Rows and roughly how far along a hidden order each lies, from 0 to 10
[  0  16  19  11   1 -10 -17  -7   4   3  -1 -16   4  37  20  11   4  46
   1   5  -7   2  15   2  -5  -2 -26 -29  -3   8  15  -3 -15   1 -12   1
  44  -5   8  -5   7  24 -34   7   4  14 -33   4   5   8  33 -16  63  -2
 -28  16  51  18   2   3   2  -7  16   3   2  -9 -10  -4  -8  -9  12  16
   4 -23  -1  11   1 -32  -6  -5 -17  -1 -16 -28  41  -8  10   5   1  30]  10
[  2   6  29  10  -3 -14 -32   5   0   7   5 -12  26  30  10  14   2  43
  -1  -5   6   4  11   1  -2  -4 -21 -39  -3   2 -13  -3 -16  -9 -20   1
  43   5  14  -5  10  17 -23   5  -5  19 -22   4   2  -1  21 -11  48  -3
  -9   6  35  28  -1   7 -10 -21  25   2   3  -9   0   0 -12  10   8   4
   1  -8  -5   6   0 -27   1   1  -9  -3 -16 -12  34  -2   2  10  12   8]  5
[  2   8  22  11   1 -12 -20   2   3   6   6  -8  15  31   9  13  -5  30
  -3  -2  -8   3  11   2  -1   0 -20 -28  -3   2  -7  -4 -13 -12 -23   1
  36   3  12  -4  11  16 -24   7  -5  13 -20   5   5   3  12  -8  35  -3
 -13  10  30  28   2   6 -24 -18  23   4   2  -7   3   0 -12   6   9   6
   2 -11  -4   5   2 -25   3   0  -8  -5 -14  -8  31  -2   2   6  12   4]  6
[  0   2  25   7 -16  -9 -33   8  -4   3   7 -11  16  22   7   7   6  36
   2  -5  22   2   5   3   0   0 -16 -40  -1  -3 -25   0 -13  -8 -15  -1
  34   3  15  -2  14  14 -22   2  -4  19 -23   6   0  -7  10  -5  37  -3
  -6  11  18  29  -6   8  12 -16  19   2   7  -7   3   0  -4  21  10   0
   0  -1  -6  10  -1 -14  -5   8  -8  -4  -9 -11  19  -4  -1   8   9  -2]  3
[  2  12  22  12  -3 -11 -22   0   1   6   4 -13  13  34  13  14   0  37
  -2   5  -6   3  14   1  -4   1 -26 -25  -3   2 -12  -4 -13  -9 -21   3
  43   3  14  -5  11  18 -30   6  -3  15 -33   6   4   4  19 -12  47  -3
 -17  16  38  29   3   6 -18 -21  27   4   2  -7   0  -1 -12   1   8  10
   5 -14  -3   9   2 -26   0  -2 -12  -5 -15 -21  29  -6   5   6   8  25]  8
[  0  -3 -16 -11  25  -7  13  -8   5   0  -4   8  -3 -24  -3   0  -6 -26
   0  -7 -14   0   0  -4  -2 -10  17  29   1  12  38  -6   1  11  14  -2
 -36  -1 -13  -1 -16 -11  23   2   7 -11  22  -6  -2   4   7   3 -42   7
   3 -16  -6 -35   5 -11 -13  21 -20  -7  -7   3  -2  -1   4 -15 -11   1
  -4   0   7 -20   0   7  10 -14   8   7   4   5  -8   9   7  -1  -5  -1]  4
[  0   0  -8  -7  21 -10  11 -13   7  -1  -3   0   9 -12   4   1  -3  -8
   1  -7  -4   0   1   0  -2 -13   0   5  -3  17  54  -8  -5  11   0   0
 -16   1  -6  -1 -18  -4  15  -1  12  -3   6  -6  -2   0  22  -1  -4   6
   1 -13  14 -25   3 -11 -11  11 -16  -9  -7   0  -2  -3   1 -18  -5   3
  -9  -6   6 -20   1  -9  11 -19   1   8  -4   3   4   7  14   4  -5  -1]  5
[ 17   6  14  16  -9   6  13   3   6   2  -1  -4  26  30   5   6 -13  24
  -7  -5 -20   3   2   0   7  11 -16 -29  -9 -19 -21   2   4 -30 -45   1
  45  -2  23  -3  11  10 -29   6 -20   2   1   7   9  -4 -22  -9  43  -7
   2  23  -6  44   3  14 -50 -42  26  19  -1  -4   8  -1 -21  19  18  -5
  -1  -4  -6   6   6 -19   2  12   0 -19  -7  36  10  -1 -18  -6  16 -15]  3
[  9 -13   0  -3 -14 -16  13   1  21 -10 -20   6  19  -9  -7  10  -5 -12
 -13 -56  37  -1 -12 -10   2 -19  -1 -39  -5   1  11   1  29  -3  -3   9
 -30  -6  15   0  -9 -18  32  -4  -5   7  24  -2   3 -14  -8   1 -37  11
  16 -16   1  -7 -16  -4 -10  17 -17  -2  -5  -3   2   1  10  -3 -13 -12
 -16  11  -3 -24   4  27 -10   6   2  10 -10  47   9   8  -3  10  -1 -36]  0

[ 23 -27  12  -7 -11  -7 -15  -2  21 -42   0 -16  17  -4   3  -3]  10
[12 -1 -1 -1 -4  1 -6 -4  3 -9  4 -4 -1 -1  3  1]  2
[ 14 -26  17   9  -5   1  -7   2  -2 -29   3  -7  13  -2   1  -4]  6
[  2   3  -5  -4  -3  -3  -3  -4  11 -13   0  -4   2  -3   0  -2]  1
[ 13 -10  20   7  -4   0  -8   3   0 -27   0  -3  14  -1   1  -4]  5
[ 19 -33  20   7  -6   6 -13   4  -8 -16   4   0   6   1   3   2]  4
[ 16 -17  11   7  -4  -6 -12  -4  10 -36   2 -10  17  -5  -1  -6]  7
[  1  -3  14   1  -6  -2  -6   4   5 -16  -2  -6   9   0   2  -2]  5
[ 16 -16  19   9  -4  -3  -7  -1   3 -34   1  -8  19  -5  -1  -5]  6
[ 13 -23  14   9  -4   0  -9   1   2 -26   2  -6  18  -2   0  -4]  6
[ 19 -34  13  10  -8  12 -17   3 -19 -21  11   1   4   4   5   3]  4
[ 16 -18   6  -5 -10 -10 -10  -4  27 -38  -3 -15  14  -5   1  -3]  9
[ 11 -19  14  -1  -3  -3  -6   3   3 -20  -5  -8  13  -1   0  -3]  5
[  3 -19  15   0  -4  -4  -4   4   6 -20  -5  -8  14  -2  -1  -4]  5
[ 3  0 -3 -8 -3 -4 -4 -5 13 -6 -1 -5 -1 -1  1 -1]  2
[ 3 10 -3  9  1  3 -1 -3 -9 -7  4  2  9 -2 -2 -2]  0
[ 18 -14   4  -7 -10  -8  -9  -5  29 -37  -3 -15  15  -5   0  -4]  9
[  6  -4  -2   9   0  -3  -5  -4  -3 -13   7   1   0  -1   0   0]  0
[ 16 -26  36   9  -6   4 -11   3  -3 -24   4  -5  13  -2   2  -2]  5
[ -4 -24  17   0  -5   1  -9   4   3 -20  -1  -6   7   1   2  -2]  4
[ 12 -19   6  -3  -6   1  -8   1   3 -14   2  -3  -1   0   3   1]  3
[ 4  4 -1  9  1  3 -2 -4 -5 -6  5  0  5 -2 -1 -1]  0
[ 22 -24  10   0 -12  -4 -12  -3  19 -37   3 -14  13  -4   3  -4]  9
[  5 -13  14   6  -5  -6 -11  -4  14 -44   2 -10  18  -6  -2  -7]  7
[ 16 -14   9   7  -5  -4  -9  -4  12 -39   4 -11  18  -5   1  -5]  7
[ 20 -27  10  -3 -12  -7 -13  -3  22 -40   0 -11  16  -4   3  -3]  9
[ 11 -19  20   3  -4  -2  -7   3   5 -27  -1  -4  15  -2   0  -3]  5
[ 4  0 -3 -1  0 -2 -3 -4  5 -5  2 -3  2 -2  1 -1]  1
[ 9 -8  6  2 -5  3 -3 -4 -1 -3  5 -1 -4  0  2  1]  2
[ 6 -9  0 -8 -6 -3 -4  1 11 -8 -4 -5  3  0  2  0]  3
[ 6 -4 -5 -4 -4 -2 -4 -4  8 -8  1 -2 -2 -1  1  0]  2
[ 22 -24   9  -1 -13  -6 -15  -4  21 -38   1 -14  15  -5   2  -4]  9
[ 17   3  15   3  -5  -6  -6  -3  15 -31   0 -12  17  -6  -1  -5]  7
[ 5  1 -3 -4 -4 -2  1 -3  5 -8  1 -5  3 -1  1  0]  1
[ 21 -30  13  -4 -11  -7 -14  -2  21 -40   1 -14  12  -4   3  -5]  10
[ 17 -18  10  -3 -10 -10 -11  -4  24 -40   0 -14  15  -5   1  -5]  9
[ 10  -7  -2  -1  -5  -1  -4  -3   1 -18   4  -3  -1   0   2   0]  2
[ 18 -23   9 -12 -14 -13 -12   0  31 -44  -5 -17  20  -5   2  -6]  10
[  9 -11   6  -6  -6  -1  -8   1  11 -10  -1   2   2   0   3   0]  3
[ 23 -31  11  12  -6   1 -15  -5   1 -44   8  -8  22  -4   1  -4]  8
[  4   2  -6  -4  -1  -3  -1  -3  10 -13  -1  -5   0  -2   0  -2]  1
[ 20 -33  14  -4 -13  -7 -13  -1  17 -42  -1 -16  15  -3   3  -4]  10
[ 17 -19   7  -1  -8  -9 -10  -3  20 -40   0 -15  17  -6   0  -5]  8
[  2 -10   3 -10  -5  -5  -1   1  17  -5  -6  -7   2   0   2  -1]  3
[ 12 -21  19   7  -4   0  -8   3  -1 -22   0  -4  14  -1   0  -4]  5
[  6  -7  -2   8   2   4  -6  -3 -10 -11   8  -1   4  -1   0   0]  0
[ 17 -22  12  10  -6  -2 -11  -4  14 -43   5  -8  18  -5   0  -4]  8
[ 18 -19   8  -2  -8  -8 -12  -5  19 -37   1 -14  18  -5   2  -6]  9
[ 24 -17   8  -3  -8 -10 -11  -4  24 -42  -1 -14  15  -6   1  -5]  9
[ 18 -14   5  -3  -9  -8 -13  -5  21 -33  -1 -15  17  -5   1  -6]  9
[ 13 -19  15   8  -5  -4  -8  -2   7 -30   0  -7  17  -2  -1  -6]  6
[ 19 -16   7  -4  -6  -9 -10  -3  23 -43   0 -13  19  -5   0  -5]  8
[  8  -4  -4   2  -3   0  -6  -3   2 -13   3  -4  -1  -1   1   0]  1
[  6 -18  12  -6  -8  -2  -7   3   9 -13  -3  -6   4   0   2   1]  4
[  3 -18  11  -6  -8  -4  -5   3   7 -12  -4  -7   2   0   1   1]  4
[ 14 -18  10   8  -7  -3 -10  -3  12 -41   3  -8  19  -4   0  -6]  7
[ 16 -16  12  -9 -13 -11  -9  -3  30 -37  -3 -16  16  -6   1  -7]  9
[ 20 -29  11 -11 -12 -11 -12   0  30 -35  -5 -18  18  -4   2  -6]  10
[ 20 -24  12  -8 -13  -8 -10  -3  24 -41  -1 -15  17  -4   2  -5]  9
[  6 -11  -2  -2  -3  -1  -4  -3   1  -8   3  -3   0  -1   2   0]  1
[ 20 -24   4  -5 -13  -7 -15  -3  16 -40   0 -13  12  -4   3  -4]  9
